Below are the code and all the weights of a small trained network. Each question names an input and a class and asks about switching units off, where a switched-off unit gives its printed mean instead of its output.

import numpy as np


def w(rows, s, z=0):
    codes = np.array(rows[::2]) - 128.0
    scale = np.full(codes.shape[1], s)
    scale[-1] = z or s
    return codes * scale


def norm(h):
    return h / np.sqrt((h * h).mean(-1, keepdims=True) + 1e-5)


def f(y):
    return y / 2 * (1 + np.tanh(0.7978845608 * (y + 0.044715 * y**3)))


def log_softmax(a):
    a = a - a.max(-1, keepdims=True)
    return a - np.log(np.exp(a).sum(-1, keepdims=True))


def net(x, mask):
    res = np.array(x, float).reshape(1, 5) / 4 @ E
    u = 0
    for l in range(4):
        y = f(norm(res) @ A[l][:, :-1].T + A[l][:, -1])
        res = res + np.where(mask[u : u + 9], y, B[l][:, -1]) @ B[l][:, :-1]
        u += 9
    return log_softmax(norm(res)[-1] @ U[:, :-1].T + U[:, -1])


A, B = {}, {}
E = w([
[141,139,137,103,254],'x0',
[55,105,89,150,138],'x1',
[118,109,152,117,109],'x2',
[129,127,126,127,128],'x3',
[112,216,131,72,133],'x4',
],0.0079)
A[0] = w([
[93,131,86,183,128,109],'L0N1',
[1,128,137,181,147,228],'L0N2',
[148,125,96,149,107,116],'L0N3',
[180,120,70,120,123,228],'L0N4',
[122,101,118,100,165,54],'L0N5',
[121,215,154,158,103,5],'L0N6',
[150,128,157,144,194,174],'L0N7',
[82,83,136,126,149,242],'L0N8',
[78,184,143,88,82,91],'L0N9',
],0.01,0.0016)
B[0] = w([
[87,47,92,98,114,179],'L0N1',
[9,185,35,172,152,254],'L0N2',
[51,86,216,182,25,149],'L0N3',
[143,95,202,185,107,163],'L0N4',
[116,54,166,104,174,140],'L0N5',
[221,53,43,73,93,157],'L0N6',
[134,77,197,2,199,206],'L0N7',
[175,146,81,220,194,190],'L0N8',
[242,110,100,60,165,195],'L0N9',
],0.0041,0.0042)
A[1] = w([
[249,79,91,177,97,181],'L1N1',
[96,83,149,159,206,92],'L1N2',
[2,81,158,54,84,10],'L1N3',
[90,138,157,75,138,28],'L1N4',
[174,168,169,104,92,2],'L1N5',
[23,87,191,90,70,208],'L1N6',
[103,130,84,48,178,36],'L1N7',
[164,192,116,149,138,176],'L1N8',
[147,128,177,193,69,123],'L1N9',
],0.0068,0.0013)
B[1] = w([
[97,198,171,131,83,250],'L1N1',
[179,116,96,197,254,220],'L1N2',
[77,120,94,47,91,152],'L1N3',
[113,154,96,147,115,117],'L1N4',
[115,154,110,161,118,160],'L1N5',
[172,109,112,196,230,198],'L1N6',
[88,101,113,168,168,196],'L1N7',
[125,75,109,89,44,149],'L1N8',
[24,145,145,137,168,199],'L1N9',
],0.0064,0.0023)
A[2] = w([
[81,109,132,77,216,195],'L2N1',
[51,229,101,33,161,164],'L2N2',
[190,155,170,84,110,182],'L2N3',
[82,87,1,131,107,154],'L2N4',
[177,161,202,145,54,200],'L2N5',
[93,69,130,92,169,127],'L2N6',
[228,140,187,110,214,4],'L2N7',
[150,211,135,49,207,135],'L2N8',
[127,188,34,69,87,13],'L2N9',
],0.0094,0.0022)
B[2] = w([
[142,183,141,160,124,227],'L2N1',
[100,169,209,111,113,217],'L2N2',
[158,137,72,183,99,200],'L2N3',
[137,68,142,72,146,255],'L2N4',
[56,152,93,121,254,220],'L2N5',
[115,151,83,110,156,163],'L2N6',
[192,70,155,81,102,236],'L2N7',
[83,107,141,223,63,240],'L2N8',
[117,95,147,40,182,183],'L2N9',
],0.0072,0.0053)
A[3] = w([
[108,143,198,176,121,198],'L3N1',
[84,59,108,151,177,7],'L3N2',
[93,132,51,115,147,50],'L3N3',
[191,148,194,140,111,13],'L3N4',
[130,222,126,74,165,253],'L3N5',
[157,86,149,88,133,58],'L3N6',
[99,101,204,102,90,249],'L3N7',
[158,85,252,157,128,62],'L3N8',
[154,25,153,143,168,169],'L3N9',
],0.011,0.002)
B[3] = w([
[67,254,139,107,197,197],'L3N1',
[158,172,110,133,93,227],'L3N2',
[241,122,245,107,64,174],'L3N3',
[202,90,207,155,124,180],'L3N4',
[141,121,90,147,73,227],'L3N5',
[71,39,146,61,195,145],'L3N6',
[137,157,110,132,192,198],'L3N7',
[122,119,190,115,55,225],'L3N8',
[128,80,62,114,101,254],'L3N9',
],0.0069,0.0054)
U = w([
[37,224,135,193,172,254],'0',
[170,201,77,119,23,79],'1',
[206,25,196,161,147,85],'2',
[192,192,248,161,108,30],'3',
[93,45,43,184,76,126],'4',
[81,108,105,31,115,125],'5',
[139,86,58,197,250,80],'6',
],0.015,0.0026)

Each question gives the input, the list of numbers given to net, and the class t.
The units are the neurons (one row each of A and B). Each row of codes is followed by its name. A weight is (code - 128) times the scale printed after its matrix; where a second scale follows, it is the last column's (A, B and U).
mask holds one flag per neuron, layer by layer. A switched-off neuron (its flag False) gives its mean, the last column of its row in B, instead of its output. The means were averaged over made-up inputs and are rounded, as every weight is.
A unit's drop is (log p(t) with every unit on - log p(t) with that unit switched off) / (log p(t) with every unit on - log p(t) with every unit switched off).
The circuit of an input: a set's keep is (log p(t) with only the set's units on - log p(t) with every unit switched off) / (log p(t) with every unit on - log p(t) with every unit switched off). Starting from the 12 units with the biggest drops (on a tie, the unit counted first), units are removed one at a time, each time the one whose removal leaves the highest keep (on an exact tie, the one counted first), for as long as the keep stays at least 0.8.
units of the circuit, in order: the units of the circuit, biggest drop first
k most important neurons: the k neurons with the biggest drops, biggest first
k most important neurons of layer l: the k neurons of layer l with the biggest drops, biggest first
drop when u is switched off: that unit's drop, to one decimal
input [4,5,-4,-4,1], class 0: units of the circuit, in order -> (L2N2)
input [0,-7,-2,-6,0], class 0: units of the circuit, in order -> (L2N5, L1N1)
input [8,-1,-4,6,2], class 3: 3 most important neurons -> (L2N1, L2N7, L2N8)
input [0,3,2,8,7], class 5: 3 most important neurons -> (L2N9, L0N6, L1N8)
input [-5,5,-6,-6,1], class 5: units of the circuit, in order -> (L2N4, L2N8)
input [-2,7,8,-6,1], class 5: 2 most important neurons -> (L2N4, L1N3)
input [-7,8,0,1,1], class 5: 2 most important neurons -> (L1N3, L2N4)
input [-1,8,2,1,8], class 5: 3 most important neurons -> (L2N4, L2N9, L0N9)
input [1,0,-4,3,3], class 3: 3 most important neurons -> (L0N2, L2N5, L1N9)
input [1,2,8,3,3], class 0: 4 most important neurons -> (L2N2, L2N1, L2N7, L2N8)
input [6,-4,-4,-4,0], class 2: 2 most important neurons -> (L2N7, L0N2)
input [-6,1,8,6,8], class 5: 3 most important neurons -> (L2N9, L2N1, L3N2)
input [2,-3,-6,2,0], class 2: 4 most important neurons -> (L2N7, L0N2, L1N9, L0N4)
input [-1,0,-8,-7,8], class 1: units of the circuit, in order -> (L3N5)
input [0,6,-1,-1,6], class 5: 2 most important neurons -> (L2N4, L2N9)
input [7,-1,3,-2,1], class 3: 2 most important neurons of layer 1 -> (L1N6, L1N4)
input [5,0,-3,4,-3], class 2: 2 most important neurons of layer 2 -> (L2N7, L2N5)
input [-2,8,6,5,6], class 5: 2 most important neurons -> (L2N4, L0N9)
input [-2,1,2,6,5], class 5: 2 most important neurons of layer 2 -> (L2N9, L2N1)
input [-4,-7,0,-4,-5], class 0: most important neuron of layer 2 -> (L2N5)
input [-1,-4,7,-1,-8], class 0: drop when L0N9 is switched off -> 0.0
input [-1,-4,-1,-5,5], class 1: drop when L2N3 is switched off -> 0.2
input [-6,-6,-6,8,-8], class 0: drop when L2N5 is switched off -> 0.1
input [6,-5,-5,-4,3], class 3: drop when L2N1 is switched off -> 0.2
